Each row is shifted at random along 3 fixed directions that mean nothing.
Known rows, with every step that occurs:
x > c > a > w: [  58 -179  -44  140  119   30 -138 -131 -291  391   22   27  103  -31
  321  -32 -258 -113   36  237   10   40 -149  606  -87  235   71 -164
 -205  326  180   58    4  -83  -92   35 -123 -102  458  258  237 -167
 -185  347   50 -134   78  -70  161 -201   17   -5   30]
p > g > y > l > u > h > w > x > c > a: [   1 -131  -36 -135   -9  158  -53  -36 -110  171   15 -138  146 -114
  120  141   -8   68   55   52   87  167 -213   38 -148   35   50  -16
  -32  106  171  -79 -116  -37    1  -31 -208  -76  355  -24 -127 -170
  -40   26   56  181  106  200 -102   17  123 -109   19]
x > w > u > h > b > p > s > g > y: [ 107  123 -162   29  169  208   16  320  207  217  -59  125    1  -91
  -93  121  249  -58  -65  -12  -72  163 -102  -84 -117   69   76   60
    0  198  -73 -158   18  185  186  -27   93   77   82  -36 -224 -299
  -81  150  262  -31  103  267 -178 -187  243   38   83]
a > l > b > u > h > w > x > c: [  48  104  -26 -114  313  -50  -57   23  102  226   -5  168  179 -113
 -125  177  -85   -6  -18  118 -173   26   20  238 -147   58   12    4
  -37  102   55   55  -29 -155   30   56   23  103  254  -44   37  133
   98  132   66 -259  -52  -61   53  -92  153  -99   18]
u > l > b > x: [-102  221   10 -134  190   15    6   21  116   49   80  132  183 -136
  -61   -4  -11   51  -79  119  -20  139   50   98  -32   34  -82  -21
 -112   -2  -34   82  -49    1    9  -18   66  167  148  -17  -87  202
  143   79   46  -99  -34   34  -36  -25    9  -51  -96]
w > u > l > b > x > c: [-167  196  -38  -72  163   27  -40  118  258  -43   24  103   57 -129
  -57   70  209  -20  -10   41 -148  137   13 -121  -20   38   50  152
   26   82  -70 -117  -35  141  131  -51  119  197   63 -166 -213  -41
  133   25   81   -1  101   84  -79  -43  120 -110   28]
c > a > h > b > x: [-195  -81   11    8  117  190   21  -25  131   -6  -68   29  -24   39
  265  139  173 -118   26  -71   94   -4 -111   46   31  191  153   59
   25  198   38 -306  -77  288  303  -30  138  103  111 -229 -183 -249
  -26  207  154 -280  163   44   70 -214   79  -58  171]
l > u > a > w: [ -35  438  133 -263  203  -89  110   67   51   36   96   86  101  -36
 -252  -26   37  136  -50  169  -17  -20  123   78 -167   27 -227  -73
 -140  -18   37  243  -58 -106 -269   16  150  207  133   -6  -23  262
  249 -116  -17   29 -226  136  -72   29   44  -98 -210]
l > u > h > b > x: [-118 -308 -142 -110 -114  285 -306 -128 -196 -218  100 -247  414  -68
  414   70  -68 -253 -123   85 -109  184  -39  487 -118    4  -63 -229
 -168  183 -106   -9   43    7  -16  110 -389 -249  209  -44   87  200
  100  168 -183   41  205 -101   26   88 -354 -133  -63]
w > y > l > b > u > h > x > c: [-156 -352 -308   -1  175  109 -258  -27  129  161  -51  -72  221 -169
  244  256   46 -270   46   17 -356  274  -93   83  -73  134  227  117
  154  320   90 -349  -19   85  353   -1 -193 -202  180 -107 -176 -247
  -22  294  119  -95  336  -23   -3 -102  209 -113  281]
p > g > s > x > c > a > l: [ 281 -226   40   74  -92  238  -87 -104 -451  249   64  -12  160  -50
  350  -76 -279   -9  -46  226  246  132 -169  645  -70  102  -28 -284
 -352  184  149  147   -5 -182 -193   42 -358  -81  569  285  290  -51
 -240  277  -26   -5  -17  -29  140  -85 -151  -14 -112]
x > w > a > u > h > l > b > p > s > g > y: [ -70   95   58 -268 -105   59   24  -62  -48  -24   71  -68  159 -100
   73   35  114   10  -34    8   -8  -17   31   67  -52    6  -17 -161
 -107   94   49  -20   55   10  -69   90  -61  -16  256 -138  -31  144
  151  -86  -15  268  -47  183  -25   57  -87 -100  -67]
u > l > b > c > a > h > x > w > s: [-162  197  114 -234  161 -126   72 -133  112   61   39   77   83  -85
   -7   85   12   46    8   71  -75    1    9   21  -47   53   39   15
  -95   26   25   21  -56  -49   40   83  164  220  193 -132 -121  171
  207  -16   13  -34  -90  121   11  -69  116 -101  -28]
u > h > l > b > p > g > s > x > w > y: [ -28  218   37 -291  -49  109   49   25   66 -109  108  -36  154 -136
  -32  -24   86   33 -138   13   86   25   59  -17  -96  -37  -88 -171
  -98  -32  -76   96  -34  -43  -73   22  -54   84  182  -95  -58  242
  135  -98  -20  229  -55  212  -80   94 -122  -56 -165]
w > y > l > u > a > h > b: [-421  222  173 -437 -387   55  172 -130  101 -549  101 -325   43  -84
   94 -182  338   14    0 -123  128 -114  248 -443  102   -4 -179 -133
  107   21   62  -62 -138  205 -207  -35  -75   14   52 -362 -173  304
  252 -384 -226  563  -16  232   76  370 -371 -220 -178]
w > y > l > b > u > h > x: [ 149  168 -277  -92  664  -39   -9  418  433  541 -210  340  -13  -86
 -532  255   32  -74   95  118 -397  249   91 -160 -236   55   20  189
  235  285  -58  -21 -205  -61  244  -31  167  183   16   55 -287 -200
   90  253  340 -553  -20  101 -111 -162  547   24  145]
l > u > h > a > w: [ -45    4 -157 -140  319   22 -139   60  129  121   15  -37  241  -48
   19  270   80 -143  -63   76 -247  117  -79  203 -237   82   47   36
  -16  134   65  -30   -4  -58   78    9   26  -29   86  -55 -102  -49
  121  124   62 -128   57   58 -169 -113  247 -126   52]
b > l > u > a > h: [-231 -170 -116 -117   73  153 -216  -98   41  -59   60  -59  228  -93
  288  131   24  -37  -40   62  -57  102   -3  202  -40   86   43   52
  -28   77   32 -247    4  109  246  -10 -157  -26  156 -196  -80   73
   75  133   18 -101  187 -102   69 -125   -5 -184  113]
b > c > a > w: [-336  -84  189  -11 -270  250   -7 -184 -281 -256  -14  -74   48   72
  431 -255  -73   42    7   82  164  -99   52  268  114  133 -132  -93
 -178  105  -51 -131  -35  191  -13  128 -220  133  286  -63  101  155
   34   46 -110   38  112 -178  294  -15 -426  -74  -30]
a > w > y > l > b > x > c > g: [  68  -16  -52  -11  274    9 -127  -68   22  436  -62  121   99 -119
 -115  150 -180  -56  167   95 -142   24   12  209 -100   99   62   -5
   51  243  214  -53  -85  -29   61   20   25   27  338    6   65  -70
   41  238  106 -370  -32  -49  174 -116  178 -100  126]
a > u > l > b > x > c > g: [-102  -36  -17   25  273   -1 -129 -151  197  139   42   22  192  -91
  167  409  160   14   83  -66  -18   94 -220   17  -54  132  266  258
  -28    8  265 -303   32  152  253  -68  192   68  247 -268 -169 -210
    0  157  164 -195  134   50  -73 -255  306 -154  243]
p > s > g > b > c > a > u > l: [  27 -144   63   38 -107  292   44  -15 -117   23  -66    8  100   36
  330   57  127   20   14  -17  139  155 -198  155   83   87   19  -14
 -225  133   87 -156   15  158  102   87 -114  113  288  -41 -150 -164
 -119  182   68  -18   48   60  -13 -124   14  -44   42]
a > w > x > c > g > b > u > l: [ -78 -359  -25  -12 -327  325 -241 -283 -381   -9   11 -158  232 -101
  528  -56 -107 -157    8   45   61  -65  -40  485  -33   76   20 -270
 -191  252   72  -45   56   12 -146   26 -372 -285  405  -63  302   39
  -49  139 -171  148  137  -13  211   53 -373 -179 -101]
c > g > s > x: [ 118  -97   20   98  -45  266  -20  -15 -201    8  -17   50    8  -36
  265  -76  -47   -8  -42  103  348  140 -143  206  -81  149   24  -80
 -197  109  -50  -49  -55   99  -47  -88  -48   91  266  117   90 -152
 -143  197   80  -89  142  125    7 -228 -115  -71  -71]
h > w > x > c: [ -87  -41 -189  180  182  153  -68  207  188   28  -13   55   34 -115
  134  119  161 -281 -126   73 -200  166 -112   94  -71  175  180   61
   86  269  -25 -246   12  204  285  -30   15   -3  112  -24  -93 -358
 -107  230  141  -38  293   23  -85 -169  152  -26  168]
w > u > h > b: [-194  262  -66  -90   27  241   90  350  423 -292 -101  -36 -101  -39
  -79   -7  567 -122  -69 -143  -50   77   64 -442  -20   43    1  125
  161  156 -208 -167  -99  384  130 -137  172  194 -205 -248 -374 -219
   48 -105   81  149  139  273 -186   43   50  -88  -44]
l > b > x > c > a > w > y > g > p > s: [ 115  165  151 -150  345    6  -25  -73 -148  410   21  296  159  -91
 -231   46 -406  158   82  236 -148   74   56  467 -194   32 -117  -88
 -217  133    9  172  -83 -259  -43  168  -35  227  423  132   94  249
  200  176   64 -413 -151  -67  126  -81   85   31    7]
s > x > w > y: [ 318 -167 -325  238  149  107 -204  212  -95  409  -13  140  154 -113
   91   -4 -127 -374  -68  246 -112  247  -36  454  -40  168   66 -238
  -54  414   33   48   55  -38   24   52 -123 -207  311  336  196 -244
 -153  526  196 -234   74  -55   71 -171   14   51   13]
b > c > a > l > u > h > x > w > s: [-529    2  294 -248 -491  104   65 -378 -210 -646  167 -280   74   35
  526 -179   96   55  -35  -11  216 -158   31  -33  165   39  -63  -29
 -165  -87  -35 -225    7  215  -37  149 -163  171  264 -369  -29  309
  235 -246 -250  422  139    5  215  113 -518 -220  -48]
g > p > s > x > w > y: [-353 -263   11  -22 -450  462 -115 -173 -181 -510  157 -273  164 -151
  667 -111  216 -134 -156 -104   82  123  -46   54  142  156   50  -94
 -116  133  -54 -506  109  350  139    3 -265 -160  223 -208  -24  -97
  -98   13  -36  506  394  116   -1   30 -366  -68  112]
p > g > w > x: [ 167 -471 -202  136  -77  522 -354   79 -294  207  -90  -65  259 -179
  340   41 -141 -252  -15  131  -57  286 -152  617 -131   56   15 -241
 -123  381  -14  -66  -31   -1   79    6 -475 -257  321  203  169 -241
 -194  361  -29  -65  223 -114   33   -4 -127  -74   -9]
u > l > b > p: [  67  309  -36 -191  411  -25  -14  193  184  283  -51  274  129  -88
 -342  -45 -136   61  -33  185 -159  123  202  169 -167   28 -203  -68
 -116   95 -161  300 -119 -140  -96    7   92  235   95  189   -8  282
  152  109  103 -330 -183   -4  -59  -38   91   40 -179]
l > u > a > h > x > w > y > g: [ 145   -3 -115 -213  179  -38 -147  -54  -69  280   66  -50  258  -87
  -37  198 -126 -143   -3  187 -173   64   19  372 -286   16  -47 -171
 -109  178  165  221  -35 -261 -128   59 -156 -162  274   27   85  113
  170  137  -63  -64  -98   62  -17   32   83 -119  -82]
l > u > a > h: [  -3 -113 -152 -108  256   52 -231  -51   56  153   16  -22  244  -73
  138  231   34 -133  -15  111 -204  152  -41  332 -188  135   28    3
  -75  188  107  -43    6  -68   88   -9  -49 -127  128  -36  -60  -38
   80  214   33 -146   57  -14  -67 -119  203 -141   42]
y > l > u > h > b > x > c > a > w > s: [ -27  -72 -104 -119  156  -40  -74 -100  -45  204   14 -113  166   55
  125  110  -97 -103   61  108 -181   97  -76  178 -150   57   37   55
  -80  197  118   -4  -46  -68  -16   19  -47   36  255   11  -21  -45
   62  104   -4 -198   42   67    8  -86  123 -101   67]
p > s > x > w > a > h > b > u > l: [  66  297  151  -94 -262  104  235  105  -71 -172  197  -81   64   42
   55 -164  191  -92 -140   80  181   -5   35   52  179  -67 -149 -263
 -229   78   15  130   12  116 -169  169  -46  186  253  -84  -69  154
   56   21 -102  211 -208  162   97  156 -255   42 -161]
u > a > w > s > g > b > x: [ 215  433  134 -306  -47  141  215  188 -191  179 -123  271  -57   43
 -289 -408  -78  113 -112  236   29 -135  377  281 -157  -30 -443 -411
 -287  162 -187  601  -56 -223 -506   58  -78  139  170  232  190  373
  220  -84  -88   21 -453  228   73  162 -256    1 -552]
s > x > c > g > y > l > u > a: [ 421 -311 -215   86   78   38 -219  -86 -475  536    1   28  275  -18
  263  -17 -454 -141   -9  352   29  216 -144  724 -228  119  -18 -307
 -307  287  155  349   25 -382 -301   71 -367 -279  610  469  371  -48
 -141  434   48 -158  -18  -44   66 -127  -71  -10 -158]
b > x > w > u > h: [-249 -175  -90   61 -440  368 -203 -103 -224 -350  195 -215  208  -75
  555 -172  104 -203 -158   63  110   59  -30  286  102   38  -26 -132
 -155  132  -84 -232  108  282   80    4 -340 -150  207 -181   68   19
    7  135 -143  269  322  -29  160   63 -496  -92   -7]
a > l > b > p > s > g > y: [ -74 -579   60 -219 -463  371 -349 -487 -604 -216   50 -263  496 -153
  635 -152 -427 -172  -54  107   26   31  162  827   41   44 -205 -546
 -313  234   30   80   84 -166 -240  237 -759 -434  523   96  491  577
   42  164 -351  160   36 -326  380  246 -745 -187 -187]
w > a > h > l > b > p > s: [-533 -312  -19 -167 -215  295 -204 -233  211 -535   22 -300  161 -109
  555  149  392 -331  -13 -220 -227   43   45  -36  187  124  214   64
  129  228    5 -599   53  439  498   37 -134  -73  -22 -514 -277  -76
  135   21 -120  183  337 -100   81   61 -114 -241  270]
s > x > c > g: [ 117 -286 -104  317 -200  217 -211 -101 -261  -29   95 -111  192  -53
  572  -57  -59 -315  -81  127  199  169 -217  466   82  206  159 -145
 -207  218  115  -81  111  132   32   10 -200 -128  421  172  194 -254
 -221  428   22   18  249 -140   98 -163 -236  -47   42]
b > c > a > l > u: [-229  282  337 -200  -96   25  174  -77 -172 -235   32   80  -33  100
   20 -274 -138  283   39  165  258 -152  168   80   46   37 -299  -54
 -192  -72  -88  120 -152    6 -220  138  -54  411  305  -48   78  416
  191 -146  -96  -42 -114 -137  266   48 -375  -70 -165]
x > w > u > h > b: [  48  -90 -211   47  -27  181 -140  139  -50  139   22 -118  150 -116
  186  -12   95 -254  -79   87  -76  141  -90  260 -121   64   55 -177
  -62  328  -44   21   12   80  -48  -28 -134 -158  158   89   54 -169
 -111  189   -4  113  174  137  -36  -28  -86  -33  -55]
g > w > y > l > u > a > h > x: [ 154  155 -146 -284  376   17   65  195    4  496 -115  218   17  -93
 -306  104 -103  136   11  179 -168   46   63   94 -393   32 -158 -114
   20  190   73  181 -156 -329 -205  -69    0  -20  238   87   40  -10
   55   -5  152 -135 -137  259  -75  -54  307  -61 -120]
b > c > a > l > u > h > w > s: [  51 -639 -284  -39  218  170 -435 -111 -283  400 -269   -3  238   73
  314  140 -436 -293  126  253 -414  181   -2  744 -209   88   18 -148
 -111  477 -122   26  -76 -202  123  258 -476 -211  323  224  192   21
   34  440  -50 -529  109 -293  206 -155  -46 -120   48]

Rows:
[-133  181  -34  -65  258   42   90   89   55  229   14  242   19 -208
  -79   25    3  253  -10   90  -32  142  -87  -72 -151  141   14  136
   38   60   92 -224  -52  -17   91 -123  131  156  254  -42 -107 -127
  -23    5  245  -16  163  168  -45 -205  275  -54  128]	g > w > y > l > b > x > c
[-263  115  116 -169   47   72   93  -48  151 -211   79  -15  109 -103
  144  172  153   23  -63  -69   -9   78 -147 -132  -30   12  155  102
  -48  -61  -19 -246    9  158  216   56  117  289  198 -302 -211    1
  154  -87   59  112  164  126 -152 -111   45 -128  108]	h > l > b > p > s > x > c > g > w > u > a
[ -69  156   35  -52 -321  323  145  127  -88 -265   18   31   73  -60
  290 -174  284   23 -209  -51  260   -8  -80   16  -13   49  -35 -109
 -170  -12  -89  -31  104  158  -39  -80  -42  106  164 -130  -40  -46
   25  -32   46  319  151  187 -118  -35 -254  -82 -164]	s > g > b > x > w > u > h > a
[-429  263  358 -206 -299   67  134 -294  -54 -423  171 -103   13 -148
  310 -115  199  299    1 -100  355 -142 -104 -192   39   89   43  101
 -150 -205   87 -208   16  219  -82  -99  138  297  272 -369  -97  119
  135 -320  -81  487  157  183   -6  -28 -216 -233  -51]	x > c > g > w > u > a > l > b > p
[-138 -754 -125 -170 -374  354 -343 -519 -519  -39   -3 -445  358 -107
  790  138 -218 -174   53    7  161   82 -185  461 -164   94   99 -280
 -136  225  212 -157  -30  -49  -88   -9 -604 -557  470  -98  227   -3
  -70  148 -206  244  303   51  127   51 -358 -280  -26]	c > g > y > l > u > a > h > x
[ 153  260   -4 -281  141   87  158  231  151   76 -201  206  -90    9
 -307  -42  141   46  -34   56  -86   31  251 -180 -165   31 -166  -44
    3  144 -123  150  -88  -52  -71    5   62  142   46   11 -132   76
  188  -70  122  -91 -219  278  -80  -12  123  -72 -180]	w > s > g > y > l > u > a > h > b > x
[ -54  114  141    6  -47  125   91   24  -27  -66  -79  124 -107   96
  139  -85   41  -19    0   78  102  -99   33  104   27  119  -21   19
 -116  106  -66  -70  -40  124  125  126   37  295  224  -70  -33  -27
   64  115   60 -152   -5  -52  167 -151  -86  -22   30]	b > c > a > h > x > w > s > g
[-114   -7   -4  -66   24  -10  -43 -142 -118   74  116  -62  251  -59
  179   -9 -101  -31   20  121  -84  105  -17  252  -23   63    4   10
 -105  130  160  -73   17  -14   -3    0  -82   62  308  -21   76   92
   77   96  -33 -100  102  -94  122  -24  -73  -87   85]	y > l > b > x > w > a > u
[-215  478  417 -328 -243   93  337  -46 -217 -297   44   49  -91   49
 -112 -396  -58  555    3  124  477 -154  185 -228  -53  -40 -413  -48
 -217 -253 -105  226 -208   -3 -390   30  -78  437  302  -76  -24  480
  217 -390 -105  287 -146  150  132  145 -420  -62 -323]	b > c > g > y > l > u > a
[-311 -417   -9 -199 -552  552 -313 -260 -358 -486   95 -412  363  -73
  633 -179  -46  -53  -80  -40  129   78   89  298   21    4 -200 -205
 -188   70  -84 -200   19  170  -25   37 -680 -278  270 -133  113  286
   20  -31 -250  375  274 -125  143  246 -646 -126  -66]	b > p > g > y > l > u > h
[ 295    2  -58  -34  -14  110  -27   97 -193  315 -150  136   54  -13
   60  -31  -63  -46   21  143  123   13  -73  283 -179   82  -53 -198
 -182  188   51  269  -15 -187 -267  -27  -57  -17  349  227  192 -113
  -44  147   92  -16 -121  124  -73  -85    3  -98 -249]	s > g > w > x > c > a > u > l
[-207 -132  -20 -216  -17  120 -141  -89   52 -108  -90  -75  125  -35
  180  109   80 -166   63    6 -184   22   52   90  -52   -2   24  -46
    3  195  -93  -59  -84   34   59   90 -130   16  127 -213  -70   99
  201   36  -97  -29   56  -15   65   79 -104 -192  -42]	w > u > l > b > c > a > h > x
[-128  172  224 -322 -312  134   32 -177 -122 -429  164 -199  192  -59
  185  -87   92   79  -99  -38  162 -128   97   54   -7  -48 -167 -180
 -196 -105   29   67   42  -22 -277   68 -135   93  304 -214  109  385
  174 -274 -211  362 -107   75   63  197 -382 -195 -200]	a > l > u > h > b > p > g > w > s > x > c
[-548   25  245   12 -497  151  157 -430  -75 -723  268 -300  168 -148
  760  -72  396  139 -150 -202  353   36 -240 -267  207  219  251  318
 -141 -265  282 -636  214  398  280 -175   23  178  207 -453 -177  -93
  -19 -229  -50  599  428  101  -17 -158 -162 -269  232]	y > g > s > x > w > a > l > b > c
[-283   -5   12  150  139  159   62  -65  160   23   40   28    9 -114
  416  278  362  140  -34 -170  169   47 -443 -146  -61  257  411  379
  -17  -32  227 -556   81  342  411 -198  282  175  206 -352 -323 -551
 -189   93  290   83  427  242 -195 -454  404 -111  354]	x > c > g > b > u > h > a > w
[  79  104  100 -195  113  133  -93  -69 -114  247  -21   75  111  -58
 -113   63 -165   63   88  100 -106  -67   71  294 -176  -59 -113 -135
 -173  134   -4  158  -77 -126 -196   92  -67  118  337  -37  136  181
  143   22  -65 -161 -175   72   86   41  -39  -93 -119]	a > w > u > l > b > x > c > g > p > s
[ -17   10   -8  -43  218  -19  -41  -74  -45  329   -1  131   74 -145
   73  131  -61  116   55  121  -42  113 -170  200 -174  104  155   96
 -127  115   80 -106    0  -43   74  -21   76  123  283  -34  -26 -115
   15  106  119  -81  111  138  -23 -276  222 -127   64]	x > w > u > a > l > b > c > g > s
[  12 -565 -206  -20  -78  126 -315 -289 -303  164  -40 -163  247 -122
  480  123 -214 -232   96  115  -74  202 -106  398 -107  179  161 -111
  -63  332  202 -171    7 -103   44   12 -418 -372  408   85  172 -131
  -72  279  -25   -1  231  -30  122  -99  -56 -216   95]	w > y > g > s > x > c > a > l > u
[ 155 -117 -138  -92  330  154 -247  100   12  404 -124  163  130  -90
 -112  178 -185  -67  113  159 -287  225  -17  321 -233  -36   15  -11
 -105  279 -154   87 -121 -123   44   69 -124   80  246   89  -23  -38
   83  244   66 -359   23   25  -55  -80  155  -49  -13]	w > u > l > b > x > c > g > p > s
